Each row is followed by its class number.
[ -48  219  -79  260  123 -114  -29   75  115  -84   21 -172    7  291
  -55   80 -252  -35   53 -310   97  -54   81    0 -216  108   -6  -46
   45  335  -16  -95  -64  195  203  -30  -51  -91  116   89 -117 -172] -> 7
[  12 -130  151 -321   63   69  -75 -238  -41  166  -29  109 -133 -124
  -76    9   67   84 -177 -235  186   13   96  213  218  276  -99  251
   73 -396 -152 -127   40 -135   54 -148    7   43 -129  172 -251  164] -> 5
[ -17   22   87 -177  100   43  154 -144  -24 -421  -79 -203  -60   87
  -60  114  -96  123    0  -71   28  -21  -27   50   -1 -239  121  -67
   29   87  164  172  -32 -172  -85  -91  -71   27 -109 -160  -44  156] -> 3
[  50  -69  272   70  -37 -260  -58  -50 -558  -50 -374 -136   73   77
 -106   90  391  -93 -270   21   54  158  -31 -162  423 -197  172  141
 -144  108   35  102  123 -652 -199 -392  176  124  -85 -392  -16  307] -> 1
[-104  -99   82 -899  344  266  242 -368 -135 -535  -48 -403 -125   -5
 -270  240 -245  116  124   52  285   23 -109  562 -225 -524  135  -35
   33 -114 -118  274 -388  -24 -129  -67 -246  132 -206 -155 -362  151] -> 2
[  82  -51  512 -141 -403  100  432 -106 -314   51 -396  -33  221  167
 -198  263   60  -87 -189   55 -319   17  175  305  437  -51 -264  293
 -318  401  260 -270 -270 -331 -194  206   55  187  285 -171  101  363] -> 0
[-106  233 -135  -56  214   47   27    3   75 -370   75 -279  -38  194
 -215   49 -237   33  241  -64  252  -38  -94  -74 -323 -221  120 -178
  106  152  -16  111  -98  183   92  -73 -144  -19   55    4 -167 -155] -> 0
[  93   80   37  404  -71 -246   15  -68   17  -19  -86  140  -72  212
  176   81  -24   58 -346 -540 -115   29  170   75   78  381 -101  101
 -210  302   56  -89   81 -135  184 -102   69 -108  -31    3 -100  115] -> 0
[-130  169  -86 -407  275  238    6   30   77 -326   83 -333  -33  -75
 -388   31 -277  122  468  308  483 -126 -163 -233 -137 -415  254 -208
  410 -212   28  130  -65  204  -55  -27 -158  -12  -17   81  -97 -161] -> 6
[  21  184  276  -41 -212  106  327   64 -171 -151 -232 -229  317  263
 -355   87  -28 -104  102  202 -156  -81   36  -70  286 -315  -89   24
  -53  298  210 -225 -320 -121 -173  203   41  134  396 -190   84   73] -> 5
[ 116  174   59  216   17 -153 -169   47 -130  112 -103  -54  -21   53
 -181 -133  186   56 -118 -130  240  -74   93 -451  293  143   39   -4
   42  -82   72  -45  236 -208  127 -324  147   -9    0   12 -149    1] -> 7
[ 143  134  165  288 -283  -97  317   84  -74 -316 -217  -68  161   92
  -60  116   25   62  -42   66 -235  -24  -29 -361  402 -142  153  -62
  118  317  433  -24   25 -297  -97   93  214  -44  179 -141  356  207] -> 4
[-105  -78  172  -66  -43  -37 -121  -29 -106  403  -78  146  137   49
   44  110   51 -120  -78  -96 -148   15  128  396  241  215 -154  268
  -79 -129 -215 -317  -47   32 -132   79   89   37   12   79  -71   28] -> 3
[ -31   78  -60  174  197  -85 -431   -9  105  481  105  168 -187  -24
    4 -125  114   91 -135 -368  249  -71  185 -109   14  550 -165  188
   64 -365 -230 -194  327   74  321 -304   48 -106  -73  369 -289 -134] -> 3
[  61  252  101  377  -31 -271  167   46 -266 -410 -243 -320   76  368
 -143   78   29  -94 -228 -206  -28   35  -16 -244    8 -236  121 -103
 -209  653  253  176  -66 -338   83 -242   51   36  138 -376  -53   79] -> 2
[-189  -18   18 -172   47   32  -24    7   -7   82  -42  -51  150   76
   20  206 -151  -88  144   44  -94  -21  -31  310   -9 -118   40   44
   56  -13 -128 -143 -112  155 -180  148  -26  -10   31  -13   70  -35] -> 6
[  96  179   51  452   22 -233 -323   49 -120  303  -59   79  -92   33
  -78 -183  315   62 -233 -248  214  -21  148 -544  250  378  -19  101
   77 -111   30 -100  430 -279  278 -447  220  -90   -4  166 -165   -2] -> 3
[   4  -19  117 -305   46  135  -12  -93   -2 -100  -24  -10  -66 -241
 -181  -28   66  172  124  135  250  -54  -95 -247  410 -113  187   -1
  329 -404  112   34  172 -154 -122  -87   74    5 -153  100   50  149] -> 5
[ -77  122 -142 -118   56  115  109    7  283 -381  105  -47  -27  -38
  -41  109 -332  127  236   20   59  -55 -137  -35  -53 -121  215 -131
  285   62  145   42  -63  200  -19  135  -85  -79  -41  137  123  -53] -> 5
[-102  -32  -52 -386  255  129  -75 -185  162 -118  106    8 -196  -73
    0   53 -201  140   68 -209  215  -28   13  322  -85   72   14   33
  148 -263 -121   23   -5  163   72  -85 -139  -31 -201  167 -261  -12] -> 8
[  39  187  197   18   59 -138  141  -40 -374 -410 -283 -373   31  260
 -332   30  143  -50 -130  -96  183   64  -30 -219   60 -293   96  -38
 -171  418  149  176   -6 -428    5 -343   80  122   81 -353 -235  113] -> 4
[ -59   34  -96  192  191 -296 -239  -43 -222  -68  -92  -98 -107   99
  149   92   92  -35 -227 -311  216  113  -44   -7 -129   23  186   15
  -37  175 -122  177  199 -187   39 -403   42  -54 -225 -162 -138   24] -> 7
[   4   20  -49  184   48 -112  -99  -54  141  -12   24  154 -135   -7
  161   17  -73  141  -73 -326   32   -4   76  -20   73  303   12   51
   84   25   48  -70  173   11  130  -89   19 -126 -119  153  -20   47] -> 8
[   7  -29  206  -68 -133   47  167 -147   28  199  -46  192  100  122
   14  109  -97  -28 -213 -296 -240   -8  181  401  294  299 -268  259
  -81   71  -59 -353 -183   44   26  198   42   19  174  133  -33  146] -> 5
[-110  -61  201 -116 -121   38   64   53 -113  180 -125   34  260  -49
  -65  157   36 -115  140  237 -213   -9  -35   93  444 -127   56  121
  128  -44  -16 -256  -72    1 -297  227  177   48  140    4  241   83] -> 1
[-214   -6  -92 -289  285   41  -59  -73  -99 -206   16 -184  -16   58
  -28  187 -158  -62  128  -15  189   55 -123  311 -260 -251  160  -17
  114   29 -242   88  -59  112 -165  -92 -113    0 -113 -103  -83  -60] -> 4
[  85   81   36  138  -25 -131   77  -10   -7 -306  -93 -108  -35   73
  -46   30  -31   88  -58 -104  -30   33    4 -220  125  -41  203  -59
   42  172  245  135   77 -201  -29 -123   42  -49  -74  -98   35  108] -> 7
[ -91  126  138 -105   49   97   18  -53   24   98  -45 -102   60  214
 -183   60 -152  -63  106 -181   77  -46  122  211  -17  140 -230  138
    1   36 -150 -317 -199  157   88   44  -57    1  203  137 -235  -79] -> 8
[ 106   46  344   94 -376    2  346  -16 -122  -28 -255   39  216   66
  -61  140   42  -25 -133   68 -380   16   77  -60  555   16  -52   93
  -13  265  345 -230 -111 -250 -149  202  208   55  239 -113  305  283] -> 7
[  45   -3  213   48 -166  -35   78 -115  -34  184 -115  190   67   46
   21   48   71   11 -231 -208 -204  -12  172  125  440  278 -157  202
  -11  -22   93 -236   38 -154  -18   39  124   -5   73   27   10  199] -> 2
[  97  107  143  271 -167 -180  224   30  -76 -415 -209 -102   43  136
  -33   53   12   46 -103  -77 -206   63  -41 -235  288 -128  205  -58
  -39  344  396  119  -13 -321  -37  -76  109  -19   25 -224  130  195] -> 8
[-212  -33  -61 -258  261    0 -182  -27  -29  111   -9  -62  -12    9
    8  196 -152  -19  114 -122  188    2  -30  337 -177  -28   65   51
  126  -43 -283  -56   -2  209  -88  -16  -82  -19 -124   69 -103  -98] -> 7
[-201   93 -416   94  436 -111 -137  139  174 -401  130 -287 -219  127
  139  287 -460    6   46 -345  325   53 -190  246 -749 -189  268 -211
   89  365 -255  316  -45  318  151 -142 -266 -192 -150   19 -128 -280] -> 4
[-211   36 -204  120   85  -37 -152  140  188   14   85   51   66  -60
  171  154 -235  -29  259   32   -5  -41 -148    2  -53  -36  212  -76
  262   60  -71  -72   68  323 -114  117   31 -113  -40  140  231 -160] -> 1
[-191    7  -21  356   -5 -189  -24   41   67  235  -51  109  162  371
  280  272 -211 -192 -242 -592 -320   42  136  583 -199  301 -245  180
 -230  510 -280 -341 -197  237   54  214  -40  -81  162   23  -46  -91] -> 5
[-132  -38   65   32   45 -104 -113   -6 -122  168 -122   10   69  116
   70  184   22  -74  -58 -164  -53   29   23  246   26   70  -43  146
  -90   96 -166 -156  -22  -23  -94  -21   40   -1  -27  -53  -32   22] -> 2
[  -7   46   81  530  -18 -421  -11   54 -324  -66 -278  -93   82  411
  155  200  118 -138 -421 -475 -170  111   59  101  -52   26    4  106
 -300  629   14   44   58 -337   45 -235   94   -8   56 -334  -37  136] -> 0
[ -17   57 -114  362  134 -221  -48  -40  140 -239   29  -18 -174  222
  210  106 -128   77 -212 -586  -14   46   58   84 -206  244   33  -10
  -68  301   52  101  139  -40  226 -171  -18 -136 -136   12 -148   -7] -> 4
[-114  -21  -18  -41  147    2  -94 -153  244  134  146  122 -144   49
  156   82 -230   67  -52 -436   63  -34  157  386 -110  419 -142  155
   81 -114 -185 -131   66  231  190    8  -83 -117  -86  292 -188  -37] -> 3
[ -86   43  -61 -154  143   67   91  -65  222 -344   80 -104  -82   19
  -31  129 -269  127  191  -75   82   -8  -71   48  -86  -77  174  -47
  183   34   81   70  -52  126    6   65  -89  -79  -85  107   31  -13] -> 1
[-102  186  -66 -216  105  228 -151   62  144   25  113  -33    7 -219
 -318  -72  -99  111  398  250  408 -165  -83 -413  159  -22  113  -78
  432 -387   13 -139  109  213  -26    0   18  -22  -16  316  -23 -145] -> 5
[-153   38  -76   14   93  -69   -2    8  -44 -136  -56 -105   44  160
   74  241 -143  -85    8 -127  -13   45  -48  292 -176  -91  109    6
   20  206  -83   -8  -62   67  -53  -22   -4  -48   -9  -97   30  -36] -> 4
[-167  -31 -129  221  117 -134 -276   58  151  352   73  213  -20   96
  239  133 -122  -48  -29 -430  -12   -6   90  312 -111  405 -114  179
   30  -14 -297 -295   89  301   51   78   -5 -156   -6  227  -18 -144] -> 8
[   2   34  125  -52   98 -122  200 -159 -115 -510 -163 -263  -85  271
   -3  153 -130   30 -180 -343  -11   71   16  248 -142 -169   63  -10
 -187  415  127  210 -127 -214   28 -155  -83   13  -62 -275 -212  145] -> 8
[  49  183  314  427 -236 -202  211   28 -213   -6 -273 -163  204  466
 -115  152    6 -208 -264 -324 -331   20  212   49  117  139 -216  157
 -367  677  132 -274 -206 -223   78   30   86   42  331 -176 -110   82] -> 3
[ -53  -94  193 -112 -105  -29 -117  -14 -206  441 -155  197  172 -102
 -117   33  266  -87  -52  109  -47    5   59   29  582  146  -71  264
   69 -303 -113 -303  115 -160 -247   10  206   63   73   46  143  154] -> 2
[ 110  199  239  531 -348 -162  139  137  -50  237 -194  115  291  336
  -74  -20   61 -120 -153 -215 -355  -59  234 -168  445  298 -257  149
 -117  377  179 -455  -52  -68   77  152  234  -46  429   34  150   43] -> 8
[   3  -50  158  -97   79  -36   63 -193  -52 -144  -66  -67 -129   66
  -37   56   -3   75 -196 -292   57   51   71  146   82   96   -8  125
  -65   26    0   62   26 -220   44 -177  -39   11  -87  -24 -195  163] -> 3
[ -22  245  206  -63 -213  178  231  126   -6  -84 -114 -136  294   38
 -348   81 -114  -51  266  353 -141 -168    2 -242  396 -224   10  -45
  210  139  282 -281 -166   53 -152  246  105   76  336    0  198   -8] -> 4
[ -64  247  -26  309   78 -108  254   97   94 -407  -43 -377  118  538
  -54  224 -404  -82  128 -275  -88  -55   47  195 -421 -154  -56 -121
 -122  745   22  -49 -304  235  142  151 -120  -74  282  -96  -68 -177] -> 4
[  89   28  181  291  -43 -178 -259  -56 -147  548  -76  225    7  132
  -83 -176  281   10 -311 -477   53  -19  301 -148  378  567 -286  278
 -104 -228 -144 -362  231 -194  231 -229  166  -13  121  157 -268   41] -> 6
[   2 -101   87 -117  107  -46 -101 -209  -29  131  -31  129 -158   18
   58   36   31   63 -237 -436   46   30  184  298  104  345 -117  220
  -20 -190 -112  -87   94 -120  132 -180   11  -34 -101   80 -273  162] -> 8
[ -40  135  -50  235 -100   -4  257   47  262 -422   34  -88   39  139
  120  169 -335   54   92 -150 -210  -19  -58  -65  -71  -63  119 -141
   72  425  285    4 -124  132   26  215  -19 -107   95   12  190  -12] -> 1
[  37  178  233  370 -128 -208  247   39 -169 -203 -291 -362  155  556
 -151  226 -143 -195 -204 -362 -192   46  148  127 -100   -7 -149   84
 -345  815  124 -118 -280 -165  125   25   -6   12  340 -225 -170   26] -> 1
[-146   63   13 -113   19  106  318  -48  241 -402   73 -126   89  200
   29  274 -491    1  218 -132 -206  -27  -14  435 -189 -139    6  -37
   60  344   73  -60 -378  291  -64  380 -152  -55  125   24   81  -10] -> 0
[  50  -20  185 -247  -93   52  149 -148  -68 -104 -118    5   39    9
  -99   45   12   39  -66   29  -65  -12   45  135  371  -35  -14   82
   49 -125  129  -66  -48 -149 -136   27   54   37   50  -80   29  196] -> 8
[ -18  138   65  141   -8  -36  -33    1  -37   96  -61  -61   56  202
 -130    9  -29  -57  -72 -259   76  -78  139  -55   50  180 -134   73
  -24   65  -31 -192    1    5  128  -74   31  -18  137   61 -183  -36] -> 5
[-173  163  -71  -54   71   97  392  -20  220 -705   39 -321   84  254
   47  293 -518  -26  244   -5 -195  -11 -120  277 -354 -377  164 -221
  150  525  219  126 -332  241  -70  252 -136  -81   97 -137  171  -41] -> 4
[-137   41  -20  -40  117  -96   44   51 -134 -259 -101 -184   62  138
   11  253 -143  -57   65 -105   32   74  -82  179 -137 -233  186  -26
  -31  327  -49   67 -101  -31 -136  -13  -34   10  -20 -199   25   17] -> 7
[  15  -26  102  432   -9 -407 -187  -27 -303  318 -216  116   38  258
  190  102  198  -96 -513 -624  -98   80  187  188   81  338 -162  231
 -317  368 -163 -132  189 -244  121 -244  156  -21    8  -87 -174  117] -> 0
[ -38  -25   38 -143  108  -75 -175   60 -224  -41 -123  -67   -1 -233
 -135   28  173   86   67  209  247   28 -131 -279  323 -262  383  -46
  229 -190   36  137  238 -257 -211 -251  127   37 -178 -112   95   90] -> 7
[ -98  129    2 -305   77  255  -32   11  240  138   78  -78   96  -35
 -293   -9 -198   34  417  197  162 -187    1  -43  123   -9  -32  -15
  342 -377  -73 -260  -83  363  -54  206  -40   -2  151  307  -45 -177] -> 1
[-235   72  -51  -30   15   40  103   33   66 -172  -16 -126  168  224
  109  293 -315 -159  125  -57 -187  -12  -55  411 -221 -204   56  -69
   30  322  -64  -82 -223  242 -148  226  -89  -45  103 -107  122  -77] -> 5
[ -38  163 -128  187   38  -61  124   35  197 -451   -9 -119  -35  141
   58  119 -234   99   77 -107  -66  -18 -104 -117 -178 -139  195 -201
  108  344  235  170   43   75   46  -17  -21 -104  -53  -22  153    1] -> 0
[-217   16  -42 -145  119   -1   43    5  -58 -160  -22 -150   79   66
  -34  257 -221 -140  132   40   73   15  -90  278  -95 -200  159   22
   86  174 -117    8 -149  104 -184   48  -89   -8    1  -97   37  -23] -> 2
[ -85  -33   73    4  -40  -39 -255   50  -60  484  -69  245  103 -129
   22   32  149  -42  -29   10   21  -20   24   27  374  229  -39  190
  149 -299 -197 -309  157   35  -97  -18  188  -31  -33  218   90    5] -> 5
[  10  162  249  -81 -109  117  227   45 -129 -142 -173 -276  236  179
 -353  111  -44  -93  185  238  -86  -84   30 -163  291 -301   30    8
   96  163  160 -204 -200  -99 -122   91   47   85  295  -97   63   63] -> 1
[  -3   83  191  -55  -49   62  -99  -70  -80  419  -38  104  104   73
 -238  -48   91   -6  -17  -83   33  -63  202  -40  301  302 -239  202
   58 -236 -106 -406    4   25   88    8  111   10  210  210 -155    2] -> 6
[-127  265 -172  139  264  -82   22   19  105 -397   49 -352  -51  347
 -114  131 -366  -13  128 -253  243  -54  -46   25 -447 -115   46 -172
   26  438  -29  112 -139  261  174  -66 -176  -97   55    3 -198 -239] -> 2
[-246   88  -35  -53   38   39  197   83   69 -300  -34 -211  202  191
    4  337 -405 -110  270   83 -186  -18  -92  349 -210 -289  148  -72
  101  422   32  -37 -270  272 -185  299  -74  -32  144  -83  208  -73] -> 3
[ 179  193  233  464 -257 -242  -23  125 -341  102 -320   -7  161   86
 -170  -92  354  -68 -262  -62  -64  -26   69 -605  584   34   71   18
  -17  178  291  -90  245 -500   30 -252  320   34  164 -153  118  186] -> 5
[ -38  -92   53 -766  292  256    7 -287  -85 -241  -16 -161 -162 -206
 -264   46  -24  189   70   84  417  -17 -108  179   68 -278  125   18
  225 -517 -125  159  -57 -101 -128 -183 -142  111 -254   21 -249  157] -> 5
[ -27   51  252  369 -323 -217  148   84 -246  110 -272   37  323  270
   53  194   87 -217 -186 -129 -397   43   37  103  413   29  -46  171
 -161  449  119 -273  -74 -233 -176  125  235   55  284 -204  224  159] -> 0
[  43   56  395 -606   34  230   81 -107 -335  160 -141  -71  133 -150
 -566  -77  254   54   46  345  158  -86   96 -116  617 -214 -107  124
  104 -430    0 -201  -62 -254 -206   10  103  200  189  -55 -164  154] -> 4
[ -76  -44  -70  328  188 -341 -304   25 -135  157  -69   27  -60  133
  222   80   66  -36 -263 -444   53   85   55   84  -61  184   54   97
  -82  173 -216   25  218  -87   78 -271   57 -100 -138  -28 -152  -32] -> 1
[ -15  -66  394 -159 -225    9   72   52 -402  238 -304   77  255 -142
 -203   91  327  -82  -71  307 -177   19    5  -75  719 -205   20  194
  -38  -64  107 -214   45 -390 -382   44  235  172  141 -197  199  282] -> 0
[  20  157   75   19   48  -32  -18   -7 -132 -135 -117 -218    8  173
 -204   -3  -16  -51   12  -79  183  -51   31 -103   40  -89    6   -4
    4  100   38  -17  -31  -96   33 -186  -28   37   84 -121 -213   -9] -> 8
[  33  135  -22  360   85 -213 -201    8  -17  184   -5    2  -35  230
  -87  -81   58   25 -126 -401  100  -17  173 -233  -25  356  -79   91
   21   42  -64 -141  198  -36  278 -214   61 -104   99  134 -208  -68] -> 6
[ -38   -2   80 -325   86  117  174 -171  -13 -339  -42 -144  -77  -21
 -106  125 -119   95   -7   13   49   11  -38  140   19 -191  111  -21
   56    3  105  144  -80  -94  -60  -74  -77   41 -109  -66  -70  152] -> 3
[-264  -94  -54 -445   98  302 -219   45  217  288  150  116   79 -362
  -47   61 -134   46  516  418  156 -126 -163   37  293 -109  148  -26
  498 -598 -161 -212  109  382 -302  221  -18   10 -125  296  177 -122] -> 1
[ -86  -33   77 -528  153  187  189 -173  -11 -507  -24 -289  -54  -37
 -187  157 -195  107  231  149  159  -10 -141  151  -27 -439  254 -102
  176 -105  122  242 -146  -84 -139  -24 -122   65 -139 -113  -59  116] -> 6
[ -62   40   74 -611  -13  320  340 -131   13 -558  -46 -274   55 -144
 -306  149 -210   42  307  465   68  -48 -210   17  172 -559  288 -162
  250  -88  270  197 -215  -47 -313  112  -98  112  -36 -142  149  151] -> 2
[  13   27    9  -45   14    6  -35  -68   63 -204   19   23 -116 -100
  -16  -44    6  116   33  -56   83    0  -68 -231  182    9  206  -40
  188 -177  142   83  166 -111  -29 -161   49  -68 -160   29  -12   79] -> 8
